Here is a tiny trained network, its code and every weight. The questions are about switching its units off for an input and a class, where a switched-off unit gives its printed mean instead of its output.

import numpy as np


def w(rows, s, z=0):
    codes = np.array(rows[::2]) - 128.0
    scale = np.full(codes.shape[1], s)
    scale[-1] = z or s
    return codes * scale


def f(y):
    return np.maximum(y, 0)


def log_softmax(a):
    a = a - a.max(-1, keepdims=True)
    return a - np.log(np.exp(a).sum(-1, keepdims=True))


def net(x, mask):
    res = np.array(x, float).reshape(1, 6) / 4 @ E
    y = f(res @ A[0][:, :-1].T + A[0][:, -1])
    res = res + np.where(mask, y, B[0][:, -1]) @ B[0][:, :-1]
    return log_softmax(res[-1] @ U[:, :-1].T + U[:, -1])


A, B = {}, {}
E = w([
[121,106,228,56,85,50,54,160,112,121,76],'x0',
[116,176,186,77,113,191,187,151,116,233,158],'x1',
[100,173,146,57,146,162,162,181,212,2,149],'x2',
[114,207,195,202,177,124,166,144,80,82,64],'x3',
[106,238,43,106,134,94,87,170,135,170,127],'x4',
[125,74,112,169,49,92,200,194,158,160,58],'x5',
],0.0096)
A[0] = w([
[146,100,70,174,121,72,40,114,123,6,120,150],'neuron 0',
[146,115,164,111,102,70,76,110,102,160,75,89],'neuron 1',
[97,128,149,177,209,90,138,134,10,172,76,135],'neuron 2',
[148,102,76,52,90,94,72,112,174,166,177,90],'neuron 3',
[98,201,177,189,179,114,178,164,78,64,70,127],'neuron 4',
[103,91,172,111,135,86,40,125,76,201,74,87],'neuron 5',
[179,38,98,108,67,156,85,91,136,169,176,126],'neuron 6',
[86,222,64,110,143,78,115,174,122,160,82,91],'neuron 7',
[123,45,50,25,92,112,123,118,217,147,214,92],'neuron 8',
[173,105,70,212,167,165,139,62,108,210,134,114],'neuron 9',
[145,103,79,142,79,86,226,164,188,168,60,110],'neuron 10',
[87,205,94,139,105,97,84,171,123,136,177,138],'neuron 11',
[63,109,183,97,82,109,58,142,107,153,123,78],'neuron 12',
[168,129,173,107,97,164,163,123,97,153,148,196],'neuron 13',
[74,150,173,87,125,165,140,142,121,174,158,127],'neuron 14',
[195,110,211,64,91,120,102,152,144,97,109,103],'neuron 15',
[176,13,247,139,106,214,171,31,165,118,152,183],'neuron 16',
[185,35,141,161,171,54,163,99,109,34,163,129],'neuron 17',
[122,128,53,192,152,222,218,93,152,129,181,101],'neuron 18',
[113,135,58,176,144,92,33,169,113,82,128,192],'neuron 19',
[178,118,123,109,173,149,58,65,41,176,134,108],'neuron 20',
[90,118,167,40,183,209,164,209,254,24,109,39],'neuron 21',
[146,82,72,140,110,97,179,214,140,165,21,127],'neuron 22',
[8,138,122,60,176,140,165,177,209,39,151,2],'neuron 23',
[101,143,155,117,132,123,151,157,121,194,162,120],'neuron 24',
[83,107,131,164,58,117,177,183,167,142,52,124],'neuron 25',
[101,136,185,100,129,203,180,185,137,188,130,124],'neuron 26',
[112,113,62,178,131,43,111,105,211,79,88,123],'neuron 27',
[106,163,151,77,188,139,178,171,165,94,109,43],'neuron 28',
[124,186,180,111,100,176,149,173,144,152,167,135],'neuron 29',
[79,169,11,64,112,77,98,155,127,169,133,107],'neuron 30',
[97,179,175,102,244,148,15,2,107,113,207,171],'neuron 31',
[85,121,172,73,116,63,101,147,107,132,100,75],'neuron 32',
[80,132,199,54,94,140,63,146,131,98,83,91],'neuron 33',
],0.0073,0.0024)
B[0] = w([
[202,155,82,91,94,142,181,125,95,165,95,226],'neuron 0',
[93,144,80,168,114,116,156,94,139,121,152,176],'neuron 1',
[164,127,155,184,175,75,167,137,177,179,91,193],'neuron 2',
[181,157,154,163,118,128,155,156,159,137,142,200],'neuron 3',
[193,194,188,165,163,161,192,110,185,123,143,214],'neuron 4',
[77,105,88,159,93,89,166,100,130,109,129,188],'neuron 5',
[162,183,179,197,205,108,159,146,163,155,115,211],'neuron 6',
[123,108,170,169,119,138,68,191,72,66,198,189],'neuron 7',
[200,227,166,187,164,133,167,112,160,112,101,235],'neuron 8',
[62,127,82,156,131,68,161,99,128,146,119,212],'neuron 9',
[145,56,120,95,137,181,94,96,179,129,167,220],'neuron 10',
[111,97,158,100,147,118,61,184,81,111,213,177],'neuron 11',
[92,165,83,157,147,132,144,69,131,109,169,176],'neuron 12',
[164,148,135,82,91,136,112,155,82,148,112,171],'neuron 13',
[189,146,83,85,96,153,137,117,106,106,86,174],'neuron 14',
[91,123,94,151,114,143,135,117,114,85,174,187],'neuron 15',
[110,145,164,134,119,86,82,212,53,101,187,240],'neuron 16',
[155,141,143,91,98,144,116,165,50,150,133,217],'neuron 17',
[38,140,88,150,85,143,168,92,119,35,204,221],'neuron 18',
[136,142,140,73,100,143,149,129,83,150,124,192],'neuron 19',
[116,88,148,100,119,104,118,118,157,172,119,187],'neuron 20',
[64,128,125,136,135,23,118,145,138,196,116,248],'neuron 21',
[123,48,167,67,188,160,119,132,147,127,132,218],'neuron 22',
[65,104,118,133,126,2,163,124,158,222,84,220],'neuron 23',
[158,138,83,86,112,116,146,91,75,141,87,166],'neuron 24',
[146,83,137,89,153,165,114,128,182,100,158,210],'neuron 25',
[148,144,126,86,87,175,149,106,93,132,112,188],'neuron 26',
[158,130,111,76,121,156,174,110,74,148,120,206],'neuron 27',
[135,122,121,139,136,90,144,108,126,188,83,182],'neuron 28',
[153,137,107,100,123,150,124,129,102,152,116,179],'neuron 29',
[121,120,161,179,130,118,89,193,92,111,168,198],'neuron 30',
[127,28,145,54,180,186,99,125,207,128,150,244],'neuron 31',
[111,166,80,143,95,163,152,67,151,84,180,176],'neuron 32',
[86,152,79,153,107,140,170,101,159,75,184,191],'neuron 33',
],0.0075,0.012)
U = w([
[89,98,105,164,128,64,131,107,133,206,110,139],'0',
[72,146,54,167,107,149,146,53,128,38,160,98],'1',
[209,196,194,187,163,144,142,121,175,120,121,112],'2',
[141,33,146,67,155,177,102,110,182,117,145,130],'3',
[124,117,173,150,118,123,84,211,28,93,164,144],'4',
[183,156,83,56,89,155,144,102,44,154,103,117],'5',
[145,139,125,138,133,153,107,124,126,110,99,199],'6',
[105,137,108,162,98,180,17,114,136,80,11,1],'7',
],0.013,0.008)

Each question gives the input, the list of numbers given to net, and the class t.
The units are the neurons (one row each of A and B). Each row of codes is followed by its name. A weight is (code - 128) times the scale printed after its matrix; where a second scale follows, it is the last column's (A, B and U).
mask holds one flag per neuron, in row order. A switched-off neuron (its flag False) gives its mean, the last column of its row in B, instead of its output. The means were averaged over made-up inputs and are rounded, as every weight is.
A unit's drop is (log p(t) with every unit on - log p(t) with that unit switched off) / (log p(t) with every unit on - log p(t) with every unit switched off).
The circuit of an input: a set's keep is (log p(t) with only the set's units on - log p(t) with every unit switched off) / (log p(t) with every unit on - log p(t) with every unit switched off). Starting from the 12 units with the biggest drops (on a tie, the unit counted first), units are removed one at a time, each time the one whose removal leaves the highest keep (on an exact tie, the one counted first), for as long as the keep stays at least 0.8.
circuit, biggest first: the units of the circuit, biggest drop first
top k neurons: the k neurons with the biggest drops, biggest first
drop when u is switched off: that unit's drop, to one decimal
input [2,4,-3,6,-7,2], class 4: top 2 neurons -> [neuron 16; neuron 8]
input [-7,-2,5,-8,0,4], class 2: top 3 neurons -> [neuron 8; neuron 6; neuron 3]
input [-8,-3,8,-1,2,1], class 0: top 2 neurons -> [neuron 23; neuron 21]
input [-8,6,8,2,-7,-1], class 0: circuit, biggest first -> [neuron 21]
input [-4,-4,4,-1,8,-7], class 4: circuit, biggest first -> [neuron 30; neuron 11]
input [-5,-8,6,1,1,0], class 5: top 2 neurons -> [neuron 0; neuron 27]
input [0,-5,1,-6,2,-6], class 2: top 2 neurons -> [neuron 8; neuron 3]
input [4,-6,-7,0,-3,-8], class 3: top 3 neurons -> [neuron 31; neuron 21; neuron 23]
input [-7,-5,7,7,1,-6], class 0: circuit, biggest first -> [neuron 23; neuron 21]
input [8,3,-7,4,8,-7], class 1: top 2 neurons -> [neuron 5; neuron 32]
input [-7,6,7,6,-2,-3], class 0: top 3 neurons -> [neuron 21; neuron 23; neuron 28]
input [-3,-5,7,-8,5,2], class 2: top 3 neurons -> [neuron 8; neuron 3; neuron 9]
input [-2,-3,-2,-4,5,7], class 3: circuit, biggest first -> [neuron 10; neuron 22]
input [-4,0,-7,6,8,-4], class 4: top 3 neurons -> [neuron 7; neuron 11; neuron 23]
input [4,8,8,6,4,-7], class 0: circuit, biggest first -> [neuron 23]
input [-3,-3,2,0,5,-8], class 3: drop when neuron 31 is switched off -> 1.0
input [-7,0,5,3,8,2], class 4: drop when neuron 8 is switched off -> 0.0
input [-2,2,-8,2,-8,-8], class 0: drop when neuron 12 is switched off -> -0.1
